Each row has a name. Each question is about the rows just above it.

[102 196 103  89] = vuro
[120 127 134 127] = Vuzu
[122 138 125 117] = zelo
[102 196 103 135] = Tilu
[105 158 114 114] = doke
[147 105 129 134] = rar
[106 152 121 124] = kol
[187  92 113 159] = gidi
[200 123 122 189] = resaz
Number of entries in [106 152]: | 2
Number of entries in [105 158 114]: | 3

[ 98 102 114 117 176  43  94 116] : resaz
[115 114 135  84 193  58 100  65] : rar
[128 128 117 146 126 116 122 143] : kol
[148 143 131 119 108 174 144 133] : kek
[148 126 127 147  76 190 134 195] : zelo
[143 144 148  70 147 169 147  76] : Vuzu
[137 137 123 151  85 167 141 173] : gidi
[111 117 110 161 122 102 113 157] : vik
[139 137 116 151  80 181 148 179] : mup
[149 135 135 135  85 183 153 159] : Tilu
[137 131 155  72 195 129 122  74] : doke
[133 128 141  97 156 119 123  88] : vuro
How many entries does [115 114 135  84 193  58 100] have? | 7
How many entries does [133 128 141  97 156 119 123  88] have? | 8
Count the entries of [128]: | 1
Number of entries in [139 137 116 151]: | 4
How many entries does [ 98 102 114 117 176  43  94] have? | 7
How many entries does [137 137 123 151] have? | 4
How many entries does [137 131 155  72 195 129 122] have? | 7

[ 68 110 174  87 173] = vuro
[188  87 110  72 146] = doke
[ 84 132  87 144 179] = resaz
[163  96  73 149  69] = Tilu
[141 120 110  72 178] = zelo
[134 179  82  75 184] = kol
[134  90 146 103 115] = mup
[118 136 174 126  94] = kek
[ 85  79 110 107  96] = vik
[128  92 102 150 170] = Vuzu
Number of entries in [188  87 110  72]: | 4
Count the entries of [ 68 110 174  87]: | 4
Count the entries of [118 136]: | 2
How many entries does [ 68 110 174] have? | 3

[124 172 141 107 173 108  82] = kek
[ 99 102 130 122  94 126 163] = vik
[198 105  94 188 114 178 143] = rar
[118 166 134 109 163 113  90] = mup
[203 113  98 184 133 171 129] = zelo
[ 86 102 141 110  95 115 162] = gidi
[ 93 108 144 112 104 110 153] = resaz
[135 156 123 126 155 129  97] = kol
[ 93 100 134 116  92 120 161] = doke
[116 157 137 110 149 114 103] = vuro
[187 108 107 175 116 162 138] = Vuzu
[208 107  91 191 123 179 134] = Tilu
Number of entries in [187 108 107 175 116]: | 5
How many entries does [208 107  91 191 123 179 134] have? | 7
Number of entries in [ 99 102 130 122  94 126]: | 6
Number of entries in [116 157 137]: | 3
How many entries does [135 156 123 126 155 129  97] have? | 7
Number of entries in [ 99 102 130 122  94 126 163]: | 7
How many entries does [118 166 134 109 163 113  90] have? | 7

[151 122 122 141 138 135  72 123 134 109 128 109] = vik
[147 125 132 101 150 160 101 118 133 123 110 113] = Tilu
[143 127 121 119 119 128  95 119 132 115 124 129] = rar
[ 94 123 117 137 114 133 105 146 117 123  96 144] = kol
[105 129 117 108 139 137 137 113 125 117 166 119] = zelo
[160 129 108 143 143 123  72  96 137 124 166 108] = Vuzu
[136 137 130 126 157 141 164 133 135 132 126 140] = doke
[128 127 134 120  98 116 192 130 129 132 128 144] = kek
[103 122 137 109 115 117  83 106 122 133 120 109] = resaz
[173 130 139 101  97 116 176 120 139 129 131 104] = mup
Count the entries of [ 94 123 117 137 114 133 105]: | 7
How many entries does [103 122 137 109 115 117  83 106 122 133] have? | 10
Number of entries in [ 94 123 117 137 114 133 105 146 117]: | 9
Count the entries of [128 127 134]: | 3
Count the entries of [105 129 117 108 139]: | 5

[105 113 132 140 164 147 110 145 134 135 112 116 169  72 152 116 145 170
 110 183 114 128 118 118 108 112] = Vuzu
[105 116 131 140 150 131 117 152 114 134 121 109 164  89 145 123 145 153
 106 193 123 125 121 136  72 111] = zelo
[105 113 132 140 164 147 110 145 134 135 112 116 169  72 156 116 145 170
 110 167 114 128 118 118 108 112] = kol
[104 114 131 140 159 141 113 148 122 136 117 111 167  79 152 118 145 162
 107 183 120 125 119 144  62 111] = rar
Count the entries of [105 116 131 140 150 131 117 152 114]: | 9
How many entries does [104 114 131 140 159 141 113 148 122 136 117 111 167  79 152 118 145 162
 107 183 120 125 119 144  62 111] have? | 26
How many entries does [105 113 132 140 164 147 110 145 134 135 112 116 169  72 156 116] have? | 16
How many entries does [105 116 131 140 150 131 117 152 114 134 121 109 164  89] have? | 14
Count the entries of [105 113 132 140 164 147 110 145 134 135 112 116 169  72 152 116 145 170
 110 183 114 128 118 118 108 112]: | 26
Number of entries in [105 113 132 140 164 147 110 145 134 135 112 116]: | 12
Count the entries of [105 116 131 140 150 131 117 152 114 134 121 109 164  89 145 123 145 153
 106 193 123]: | 21

